Each row is followed by roughly how far along a hidden order it lies, from 0 to 15. A new part has a new order.
In the rows, 128 means zero.
| 149 | 137 | 125 | 134 | 131 | 141 |  74 | 171 | 124 | 122 | 120 | 172 | 124 | 148 | 154 | 152 | 128 | 180 | 123 | 136 | 141 | 115 | 137 | 143 | 114 | 111 | 135 | 106 | 131 | 160 |  87 |  99 | 208 | 103 | 143 | 132 | 123 | 135 | 133 | 128 |  62 | 110 |  56 |  81 | => 0
| 150 | 140 | 119 | 137 | 149 | 143 |  60 | 194 | 138 | 127 | 122 | 158 | 117 | 159 | 127 | 142 | 122 | 194 | 112 | 157 | 136 | 129 | 129 | 135 | 105 | 110 | 123 |  97 | 128 | 159 |  70 | 104 | 189 | 100 | 136 | 142 | 129 | 139 | 149 | 104 |  71 | 113 |  67 |  72 | => 7
| 170 | 130 | 125 | 133 | 117 | 139 | 160 | 151 | 136 | 128 | 142 | 165 | 113 | 133 | 182 | 151 | 132 | 194 | 145 | 139 | 146 | 119 | 134 | 152 | 130 |  96 | 153 | 127 | 128 | 147 |  94 | 104 | 204 | 101 | 152 | 139 | 124 | 123 | 125 | 129 |  57 | 109 |  78 | 105 | => 2
| 199 | 140 | 136 | 138 | 108 | 136 | 166 | 133 | 138 | 117 | 133 | 167 | 110 | 121 | 161 | 155 | 136 | 178 | 151 | 137 | 147 | 115 | 134 | 162 | 127 | 101 | 173 | 130 | 123 | 141 | 104 | 115 | 215 |  96 | 128 | 139 | 123 | 136 | 117 | 128 |  60 |  97 |  72 | 103 | => 2
| 173 | 138 | 126 | 137 | 113 | 130 | 118 | 140 | 136 | 123 | 125 | 161 | 113 | 133 | 169 | 146 | 121 | 190 | 150 | 142 | 149 | 122 | 129 | 156 | 118 | 104 | 157 | 111 | 137 | 148 |  97 | 117 | 186 |  97 | 132 | 142 | 120 | 144 | 129 | 112 |  60 | 101 |  55 |  95 | => 0
| 144 | 146 | 109 | 129 | 167 | 144 |   9 | 202 | 141 | 122 | 128 | 176 | 126 | 158 | 155 | 141 |  96 | 171 | 106 | 145 | 146 | 142 | 148 | 135 | 100 | 101 | 127 |  90 | 147 | 162 |  84 |  89 | 176 |  90 | 138 | 139 | 116 | 157 | 139 | 141 |  93 | 128 |  54 | 107 | => 5
| 144 | 131 | 126 | 141 |  91 | 134 |  79 | 140 | 150 | 104 | 124 | 191 | 114 | 135 | 201 | 154 | 130 | 193 | 162 | 130 | 162 | 112 | 134 | 146 | 135 | 100 | 159 | 143 | 112 | 143 |  97 | 103 | 223 |  93 | 136 | 130 | 122 | 144 | 136 | 121 |  89 | 135 |  63 | 105 | => 15
| 161 | 137 | 123 | 130 | 105 | 132 | 153 | 138 | 133 | 127 | 113 | 160 | 113 | 143 | 215 | 153 | 115 | 166 | 141 | 138 | 146 | 131 | 137 | 154 | 105 | 101 | 155 | 106 | 120 | 151 |  94 | 108 | 185 | 101 | 118 | 146 | 113 | 170 | 122 | 146 |  59 | 113 |  58 |  79 | => 9

| 114 | 161 | 127 |  87 |  86 | 136 | 133 | 134 | 112 | 106 | 147 | 128 | 108 | 128 | 131 | 106 | 141 | 122 | 134 | 157 | 131 | 139 | 113 | 143 | 139 | 134 | 134 | 143 | => 2
| 146 |  39 | 130 |  96 | 117 | 126 | 111 | 106 | 122 | 147 | 144 | 149 | 123 | 140 | 126 | 130 |  95 | 120 | 145 | 107 | 151 | 120 | 138 | 122 | 127 | 113 | 135 | 130 | => 8
| 117 | 111 | 144 | 116 |  91 | 114 | 133 | 115 |  33 | 137 | 167 | 138 | 110 | 157 | 149 | 113 | 135 |  78 | 147 | 119 | 123 | 147 | 117 | 120 | 139 | 157 | 136 | 142 | => 4
| 127 | 143 | 147 | 113 | 116 | 134 | 115 | 135 | 169 | 111 | 154 | 114 | 111 | 130 | 138 | 102 | 136 | 162 | 128 | 126 | 122 | 125 | 127 | 125 | 129 | 152 | 128 | 163 | => 9
| 137 | 116 | 126 | 110 | 120 | 109 | 123 | 111 | 114 | 129 | 126 | 145 | 128 | 139 | 128 | 134 | 112 | 117 | 136 | 111 | 136 | 124 | 115 | 118 | 124 | 125 | 132 | 125 | => 8
| 141 | 133 | 145 |  91 |  61 |  95 | 131 | 110 | 103 | 140 | 141 | 151 | 112 | 139 | 134 | 108 | 120 |  87 | 156 | 127 | 156 | 136 | 132 | 123 | 119 |  99 | 138 | 137 | => 8
| 138 |  91 | 107 | 127 | 151 | 153 | 117 | 110 |  95 | 199 | 127 | 137 | 183 | 146 | 146 | 131 | 108 | 104 | 128 | 123 | 127 | 120 |  58 |  87 | 122 | 153 | 129 | 134 | => 9
| 140 | 113 | 154 | 126 | 101 | 108 | 108 | 119 | 119 | 125 | 151 | 127 | 108 | 145 | 139 | 106 | 122 | 128 | 153 | 118 | 114 | 130 | 145 | 120 | 138 | 142 | 133 | 160 | => 9
| 142 | 120 | 145 | 126 | 107 | 112 | 123 | 116 |   1 | 126 | 172 | 132 | 121 | 150 | 144 | 105 | 150 | 109 | 139 | 122 | 112 | 170 | 112 | 129 | 145 | 182 | 129 | 157 | => 12
| 120 | 126 | 137 |  70 |  77 | 128 | 113 |  96 |  80 | 148 | 138 | 161 |  99 | 159 | 138 | 121 |  84 | 100 | 154 |  84 | 153 | 130 | 133 | 117 | 131 | 135 | 146 | 141 | => 8
| 121 | 131 | 145 | 100 |  91 |  68 | 125 | 120 |  61 | 105 | 154 | 136 | 105 | 148 | 145 | 104 | 130 |  91 | 144 | 118 | 128 | 142 |  95 | 104 | 123 | 155 | 135 | 152 | => 5
| 105 | 141 | 136 |  93 |  83 | 129 | 129 | 126 |  65 | 125 | 148 |  99 | 103 | 144 | 145 | 109 | 133 | 106 | 135 | 116 | 122 | 145 | 116 | 121 | 130 | 163 | 135 | 145 | => 2
| 139 |  97 | 194 | 127 |  79 |  94 | 115 | 116 |  33 | 145 | 148 | 138 | 117 | 151 | 136 | 121 | 146 |  62 | 161 | 112 | 120 | 150 | 120 | 117 | 146 | 163 | 128 | 135 | => 0
| 151 |  96 | 142 | 134 | 132 | 110 | 124 | 100 |  83 | 145 | 167 | 145 | 136 | 157 | 142 | 120 | 136 |  98 | 136 | 116 | 116 | 125 | 108 | 136 | 144 | 150 | 129 | 140 | => 15
| 140 | 113 | 144 | 159 | 116 | 111 | 119 | 121 |  17 | 127 | 162 | 127 | 121 | 144 | 139 | 114 | 141 | 117 | 140 | 123 | 114 | 131 | 122 | 126 | 143 | 153 | 126 | 150 | => 10
